Each row is followed by its class.
[ 2.42 -2.00  1.21  0.30  5.79 -2.17  0.46  0.34  1.83  0.60 -1.52 -1.31
  0.00  0.46 -0.13 -2.62  0.15  0.97  0.61 -1.11 -2.26 -0.32 -0.66  0.48
  1.68  2.44  3.27 -0.36  2.14  5.85  2.29 -0.81  0.51 -0.33 -0.96  0.48
 -2.45 -0.37 -1.18  0.04 -3.26 -2.06 -4.87  1.09]
J532
[ 1.63 -0.76 -0.42  0.09  2.21 -1.76 -2.07  2.17  1.50  0.38  0.91  1.01
  0.34  2.24 -2.01 -1.57 -1.51 -0.66 -0.06  1.05  0.50  1.48 -0.82  1.09
  1.81  1.75  1.17 -0.05  0.16  6.63  2.28 -0.59  0.31 -1.10 -1.98  0.28
 -1.76  2.76 -0.74 -0.21 -1.57 -1.74 -3.50  0.20]
J532
[ 1.66  0.69 -0.95 -1.15  4.38 -1.61  0.47  0.00  6.43  1.07 -1.95  0.99
  0.35  0.65 -1.98 -1.87 -1.82  1.56  0.60 -0.88  0.80  0.45 -1.26 -0.67
  1.18  0.30  4.73 -0.05  1.63  1.39 -2.17 -0.88 -0.95 -2.88  0.16  0.68
 -2.11  2.27  0.33 -0.33 -0.02 -0.18 -4.07  0.98]
J532
[ 1.55 -1.79  1.08 -0.59  3.88 -1.66 -0.48  0.69  1.56  1.27 -0.28 -0.55
 -0.22  0.22 -0.26 -2.95  1.13  0.08  0.23 -0.82 -0.97  0.11 -1.02  1.91
  1.58  1.78  1.18 -0.11  1.07  5.27  2.65 -0.84  0.70 -0.99 -1.94  0.11
 -2.70 -0.10 -0.95  0.20 -2.26 -1.80 -4.16  0.72]
J532
[ 2.33 -1.96  0.25  0.87  3.38 -1.39 -1.03  0.91  1.73  1.30 -0.12 -0.09
  0.30  0.78 -0.48 -3.08 -0.91 -0.28  0.10 -0.10 -0.73  0.19 -0.44  1.02
  1.54  1.99  2.38 -0.26  1.10  5.22  2.34 -0.70  0.34 -0.37 -1.37  0.27
 -1.20  0.47  0.42 -0.15 -1.35 -0.54 -3.08  0.78]
J532
[ 1.50 -0.71  0.08 -0.36  3.24 -1.69  0.23  0.66  3.31 -0.05 -1.12 -0.28
  0.09  0.81 -1.76 -1.52 -1.64  1.14  0.81 -0.26 -0.12  0.50 -0.25  0.22
  1.55  1.31  2.66 -0.07  1.21  4.16  0.39 -0.49  0.89 -1.31 -0.42  0.53
 -1.55  0.88 -0.25  0.25 -1.97 -1.37 -2.98  0.78]
J532
[ 2.11 -3.33 -1.14  0.89  0.69 -0.36 -1.18  0.77  2.27  1.58  0.75 -0.58
  0.78  0.20  1.02 -2.86 -0.28 -0.53  0.29 -0.43 -1.00 -0.26 -0.11  1.34
  0.99  0.92  1.33 -0.31 -0.42  4.33  2.55  0.26  0.57  1.02 -0.64  0.76
 -2.82  0.78  0.37 -0.39  0.17 -0.35 -2.23  0.16]
J326
[ 2.20 -3.95 -0.25  1.61  2.74 -1.42 -2.10  1.60  1.16  1.34  1.26 -0.21
  0.77  1.71 -0.46 -2.90 -1.14 -1.02  0.44  0.50 -1.11  0.74 -0.58  1.89
  2.02  2.12  1.56  0.03  0.62  8.39  4.49 -0.86  1.02 -0.52 -2.17  0.20
 -2.03  0.51 -0.65 -0.20 -1.02 -1.51 -4.22  0.80]
J532
[ 1.64 -4.58 -1.66  0.88  3.62 -1.30 -0.82 -0.38  3.16  2.61  1.87 -0.42
  0.53 -1.19  0.51 -4.45  0.48 -0.72  0.25 -1.43 -1.34 -0.72 -1.26  1.13
  1.34  1.48  3.80 -0.08  1.53  3.85  2.05 -0.80  1.80 -1.05 -1.96 -0.34
 -1.48  0.03  0.85 -0.75 -0.18  0.20 -4.82  1.25]
J326
[ 2.67 -4.73 -0.61  0.41  2.99  0.14  0.93 -1.36  0.84  1.94  1.01 -2.39
  0.39 -3.08  3.21 -3.27  3.31 -1.43  0.33 -1.04 -2.46 -1.23 -0.10  0.83
  0.21  1.60  1.89 -0.45  0.72  1.14  3.25  0.22  2.37  1.51 -0.18 -0.11
 -2.87 -1.57  0.82 -0.39  0.29 -0.44 -3.17  0.94]
J326
[ 2.03 -1.46  0.91 -0.13  4.98 -2.08 -1.43  1.40  1.56  0.78  0.47  0.44
  0.22  1.29 -0.77 -2.62 -0.48 -0.60 -0.42  0.17 -1.16  0.31 -2.05  1.15
  1.77  1.92  1.30 -0.33  0.89  6.91  3.11 -1.32  0.55 -0.68 -2.12  0.26
 -1.71  0.01 -1.06 -0.12 -2.43 -2.10 -4.21  0.23]
J532
[ 1.05  0.27  0.61 -0.16  2.41 -1.43 -0.10  0.87  1.77 -0.35 -1.93 -0.49
 -1.03  1.37 -1.23 -0.45 -0.53  0.87  0.19  0.07 -0.45  0.29 -0.71  0.27
  1.57  1.85  0.67 -0.18  1.00  3.74  1.36 -0.03 -0.88 -0.32 -0.01  0.76
 -2.87  0.48 -0.89 -0.84 -2.38 -1.43 -2.77  0.33]
J532
[ 2.23 -1.60 -0.24  0.55  3.78 -1.99 -1.03  0.75  2.98  0.51 -0.24  0.14
  0.29  1.39 -1.27 -1.98 -1.32 -0.06  0.51 -0.69 -0.52  0.63 -1.14  0.70
  1.63  1.37  3.08  0.15  1.28  5.37  1.37 -1.09  0.37 -1.30 -1.22  0.29
 -1.50  1.52  0.06  0.30 -1.77 -0.62 -3.95  1.35]
J532
[ 2.07 -2.81 -0.19  0.23  2.55 -1.10 -1.23  1.70  0.92  1.84  1.67  0.20
 -0.24  1.49 -0.47 -3.01 -0.05 -1.03 -0.08  0.22 -0.95  0.10 -1.52  1.37
  1.97  1.07  0.67 -0.10  0.88  7.18  3.48 -1.64  1.28 -0.34 -2.35  0.19
 -1.19 -0.12 -0.99 -0.08 -1.49 -1.72 -4.52  0.57]
J532
[ 0.59 -0.75  0.82 -1.27  1.66 -0.32  0.99  1.15  0.49  0.24 -0.86 -0.57
 -0.13 -1.84  0.81 -1.85  2.20  0.34 -0.13 -0.04  0.06 -0.58 -0.30 -0.04
  0.06  1.31 -0.61 -0.53  0.79  1.70  1.48 -0.02 -0.03  1.33 -0.30  0.05
 -1.95 -0.88 -1.28  0.29 -1.24 -1.76 -2.51  0.19]
J532
[ 2.54 -3.55 -0.79 -0.20  2.56 -0.83  0.63 -1.12  2.58  1.51 -0.22 -1.98
  0.26 -2.03  1.83 -3.89  1.67  0.37 -0.59 -1.04 -1.67 -0.82 -0.20  0.36
  0.20  1.23  1.99 -0.94  0.58  1.80  2.24 -0.43  0.39  0.47 -0.09  0.15
 -3.31 -0.47  0.44  0.31  0.16 -0.81 -3.57  1.21]
J326
[ 1.12 -0.57  1.29 -0.43  2.56 -1.37  0.01  1.57  1.24 -0.39 -1.03 -0.62
  0.24  0.31  0.15 -2.09  0.77  0.05  0.20  0.41  0.01 -0.07 -0.51  0.21
  0.45  1.64  0.62 -0.37  0.63  4.24  2.01 -0.12 -0.40  0.00 -1.26  0.42
 -2.76 -0.62 -1.10  0.38 -2.10 -3.75 -3.14  0.27]
J532
[ 1.95 -4.78 -0.74  2.36  0.65  1.59  0.56 -0.37  0.45  0.98  0.17 -2.12
  1.18 -0.96  3.06 -3.09  0.73  0.25  0.88 -0.87 -2.40  0.29  0.79  0.94
  1.45  1.19  1.09 -0.67 -0.36  2.88  2.52  1.72  0.79  1.25  0.80  1.00
 -3.60  0.14  0.64 -0.50 -2.04 -0.63 -1.64  0.84]
J326
[ 2.37 -1.76  0.77 -0.24  4.60 -2.21 -0.01  0.35  2.65  0.86 -0.45 -0.42
 -0.05  0.09 -0.56 -2.32  0.24  0.60  0.02 -0.46 -1.13 -0.15 -1.02  0.21
  1.51  1.97  2.04 -0.15  2.13  4.09  1.73 -1.17  1.08 -0.55 -0.84  0.13
 -1.72  0.05 -0.39 -0.21 -2.74 -1.33 -3.39  0.73]
J532
[ 1.62 -3.35 -1.31  1.04  1.71  0.05  0.69 -0.66  3.09  1.09 -0.11 -0.73
  0.64 -1.27  1.24 -2.33  0.41  0.74  0.69 -1.12 -1.24 -0.42  0.42  0.70
  0.56  1.07  2.46 -0.09  0.24  1.57  1.20  0.78  0.68 -0.06  1.14  0.19
 -3.34  0.42  0.72 -0.35  0.47 -0.27 -2.49 -0.62]
J326
[ 1.98 -4.18 -2.66 -0.57  0.85 -0.58 -0.88  0.28  4.35  2.07  1.74 -1.02
  1.15 -1.35  1.84 -5.15  1.25 -1.06  0.33 -0.01  0.86 -0.13 -0.98  1.76
  0.99  0.99  1.77 -0.54 -0.70  3.86  3.26  0.56 -0.37  0.12 -1.07  0.55
 -4.46  0.71  0.22 -0.10  1.62 -1.07 -4.36  0.88]
J326
[ 2.77 -3.52 -0.90  0.68  4.56 -1.39 -0.19 -1.03  4.55  2.67  0.44 -0.33
  0.75 -1.15  0.13 -3.21 -0.60  0.85  0.20 -1.67 -0.91 -0.78 -0.34  0.57
  1.00  1.23  5.08 -0.28  1.88  1.77  0.29 -0.60  0.76 -1.39 -0.44 -0.08
 -1.35  0.55  1.45 -0.29 -0.38  0.43 -4.19  1.26]
J326
[ 1.50 -2.55 -1.25 -0.20  0.75  0.63  1.44 -1.60  3.19  0.52 -1.14 -2.02
  0.66 -2.78  2.16 -3.18  1.73  1.12 -0.04 -1.16 -1.02 -0.22  0.23 -0.04
  0.40  0.89  2.39 -0.43  0.65 -0.88  0.67  0.87 -0.41  0.50  1.02  0.42
 -3.98  0.19  0.68 -0.27  1.18 -0.51 -2.29  0.37]
J326
[ 1.93 -3.52 -1.08  1.23  1.51 -0.28 -1.18  0.23  2.39  1.12  1.05 -0.64
  0.69 -0.61  0.78 -2.93 -0.14 -0.59  0.71 -0.31 -1.02  0.42 -0.31  1.14
  0.84  0.58  1.71  0.03 -0.04  4.18  1.85 -0.03  0.73 -0.20 -0.30  0.45
 -2.23  0.59  0.28 -0.08  0.90 -0.43 -2.49  0.58]
J326
[ 1.83 -1.43 -0.09 -0.16  3.57 -1.21  0.18  0.18  4.32  1.37 -1.01 -0.23
  0.22  0.15 -0.14 -2.66 -0.50  0.95  0.36 -0.55 -0.53  0.22 -0.30  0.25
  1.45  1.27  3.41 -0.67  1.68  3.28  0.65 -0.17 -0.58 -1.36 -0.44  0.34
 -3.14  0.95  0.23  0.22 -1.21 -0.89 -4.02  0.99]
J532

Each row is followed by its class.
[ 1.17 -0.12  0.91 -1.18  0.56  1.91 -0.09  0.51  4.33  1.35  0.94 -1.18
 -0.82  4.65 -0.09 -0.81 -0.09  0.34  1.04  1.41 -2.71 -0.40  0.60  0.13
 -0.42 -1.76 -1.43 -0.51 -1.84  0.53  2.10 -0.02 -0.45 -0.16  0.73 -0.31
  0.53  1.67  1.03  0.34 -0.40  0.33 -0.40 -0.33]
J314
[ 0.49 -2.46 -4.32 -0.96 -0.82 -2.71  0.27  0.00 -3.94 -0.61  0.04 -2.14
  0.92  1.73 -2.84  1.84  1.71 -1.63 -3.06 -0.67  3.62  0.18  0.12 -0.96
 -0.10 -2.05 -1.27 -0.56 -0.53  1.73  0.15 -4.01 -1.34 -0.79  1.50 -1.31
  0.93 -1.50  0.59  1.14 -1.32 -2.06 -0.98  0.13]
J46
[ 0.38 -1.09  0.10 -0.37 -1.04 -0.36 -0.24  0.64  0.85 -1.35  0.97  0.03
 -0.03 -0.12  0.75 -0.02  0.48 -0.32  0.26 -0.26 -0.06 -1.25 -0.15 -0.85
 -0.37 -0.48 -0.44 -0.41  0.31 -0.22 -0.90 -0.89 -0.16  1.10  0.57  0.03
  1.26 -1.45 -0.12 -0.50  0.55 -1.37 -1.16  2.09]
J314
[ 0.12  2.65 -1.70  0.24 -1.83 -1.31  0.14 -1.06 -0.83  0.49  0.88 -0.97
  1.26  0.69 -0.77  0.13  1.45  0.00 -0.32  0.77 -0.36  1.21  0.19  0.41
 -0.51 -0.84 -0.44 -0.75 -1.87  2.08 -0.77  0.17 -1.05  0.46  0.20 -0.48
 -0.72 -1.12  0.99  1.83  0.43  2.04  0.18 -0.60]
J46
[ 0.03 -1.63  0.15 -0.78 -0.47 -1.95  0.56 -0.37 -1.29  0.81  0.48 -0.57
 -0.40  0.03 -0.72  1.99  0.96  0.43 -1.05 -0.76  0.25  0.73 -0.42 -1.11
  0.73 -1.67  0.23 -1.42 -0.28  0.57 -1.65 -2.07 -1.11 -1.45  0.17  0.62
 -0.51 -0.63  1.55  1.65  0.87 -1.96 -0.31 -0.04]
J586
[ 0.72 -1.89  1.33 -0.69 -0.18  2.38  0.68 -1.89 -1.24 -0.30 -0.88 -1.34
 -1.72  0.24 -0.88  0.27 -0.18 -0.12 -0.37 -0.01  0.54  1.47 -0.82 -1.75
 -0.04 -1.06 -0.07 -0.67  1.25  0.59  0.25 -0.48 -0.09 -0.16 -1.57  0.11
 -1.97  0.91  1.40 -0.23 -1.15 -2.09  2.09  0.14]
J146
[ 1.36 -1.91  3.55 -1.07  1.50  0.14 -0.31  0.47  2.69  0.63  0.04 -0.76
 -0.17 -0.92  1.52 -0.30 -1.31  0.29  0.59 -0.36 -1.62 -2.80  0.68 -0.83
 -0.18 -1.60 -1.20 -2.08  0.14 -1.31 -0.69 -2.08 -1.40  0.09  1.19 -0.34
  2.09  3.60 -0.82 -1.64 -1.04 -1.30 -0.45  0.16]
J314
[ 0.44 -1.73  0.68 -0.64  1.40 -1.66 -0.50  0.00  0.46  0.08  0.02 -0.63
 -0.37 -0.31 -1.39  0.34  0.05  1.27 -0.62 -1.92  0.26 -1.58  0.00 -1.27
  0.55 -1.41 -0.53 -0.80  0.68 -0.24 -0.98 -2.56 -0.93  0.08  1.20 -0.68
  1.36  1.46  0.24  0.43  0.99 -2.43  0.08 -0.30]
J586
[ 1.79 -1.82  0.19 -1.42 -1.60  0.21  0.87 -1.25 -1.52  0.78 -1.10 -0.18
 -0.52  0.35 -0.77  0.90 -2.02  0.56  0.07  0.14  0.47 -0.66 -0.10 -1.56
  1.85 -0.98 -1.91 -1.23  0.12  0.67 -0.07 -1.12 -0.78 -0.36  0.18 -0.04
 -0.56  0.71  0.55 -1.52 -1.64 -1.10  0.96 -0.13]
J146
[ 1.29 -0.57  0.05 -1.20  0.70 -1.38  0.07 -0.02 -1.28  0.74  0.41 -1.24
 -1.16 -0.56  0.12 -0.21  0.39 -1.17 -0.14  0.59 -0.59 -1.50  1.12 -1.48
 -1.24 -0.87 -1.16 -0.68 -0.63  0.53 -1.32 -1.12 -0.90  0.17  0.96 -0.14
  1.25  0.99 -0.16  0.27  0.30 -0.92 -0.99 -0.01]
J314
[-1.31 -0.21 -1.26  0.19  0.55 -0.97  0.01  0.96 -1.76  0.26 -0.11  0.62
 -0.38  0.15  0.17 -0.41  1.21  1.74  0.08  0.16  1.09  0.24 -0.20 -0.22
  0.19  0.73  0.56  0.52  0.13  1.12 -0.08 -0.41  0.08  1.26  0.02 -0.87
 -0.75 -1.50  0.12  2.24  0.74  0.15 -0.22  0.05]
J313
[ 0.32  1.04  1.62 -0.45 -0.57  2.69 -0.31 -1.90  0.84  0.47  0.47  0.29
 -1.14  0.03 -0.37 -1.27 -2.09  0.43  0.92  1.33 -2.62  2.17  0.58  0.65
 -0.78 -0.76 -0.47 -0.40 -0.79  0.79  1.00  2.32  0.76  0.44 -0.96  0.98
 -1.30  0.39  0.22 -1.28 -1.22  1.79  1.45 -0.62]
J146
[-0.81 -2.69  1.35 -0.76  1.19 -3.27 -0.65 -0.36  2.90  1.05  1.86 -0.44
 -1.77 -1.66  1.44  0.00 -0.74 -0.01  0.69  2.12 -1.03 -1.98 -0.77 -1.63
  0.41 -1.81 -0.07 -1.08 -0.74  0.99 -1.85 -2.26 -1.19 -0.94  2.33  0.24
  1.68  2.58  0.68  0.16  1.14 -1.75 -1.38  0.52]
J314
[ 0.77  0.18 -2.22 -0.71 -2.06 -2.74  0.41 -4.38 -1.03  0.73  0.60 -0.78
 -0.75 -0.06 -1.13 -0.27  1.64 -0.28 -2.24 -0.19 -0.31  0.48  0.00 -0.39
  0.81 -0.66  0.22  0.31 -1.51  1.87 -1.38 -1.12 -0.32 -2.00  1.49 -1.20
 -0.12 -2.10  0.89  5.05  0.78 -0.48  0.25  0.22]
J46
[ 1.15 -3.57  2.60  0.31  1.40  1.11  0.45 -0.94 -0.45  0.75 -0.53 -0.19
 -1.63 -0.27  1.08  0.59 -1.31  0.88  0.31 -0.09 -1.02 -0.07 -0.57 -1.92
  0.65 -1.22 -0.23 -1.46  1.89 -1.19 -0.77 -1.39 -0.31 -0.51  0.17  0.29
 -0.07  2.41  0.78 -1.78 -0.94 -2.36  0.01  0.38]
J146
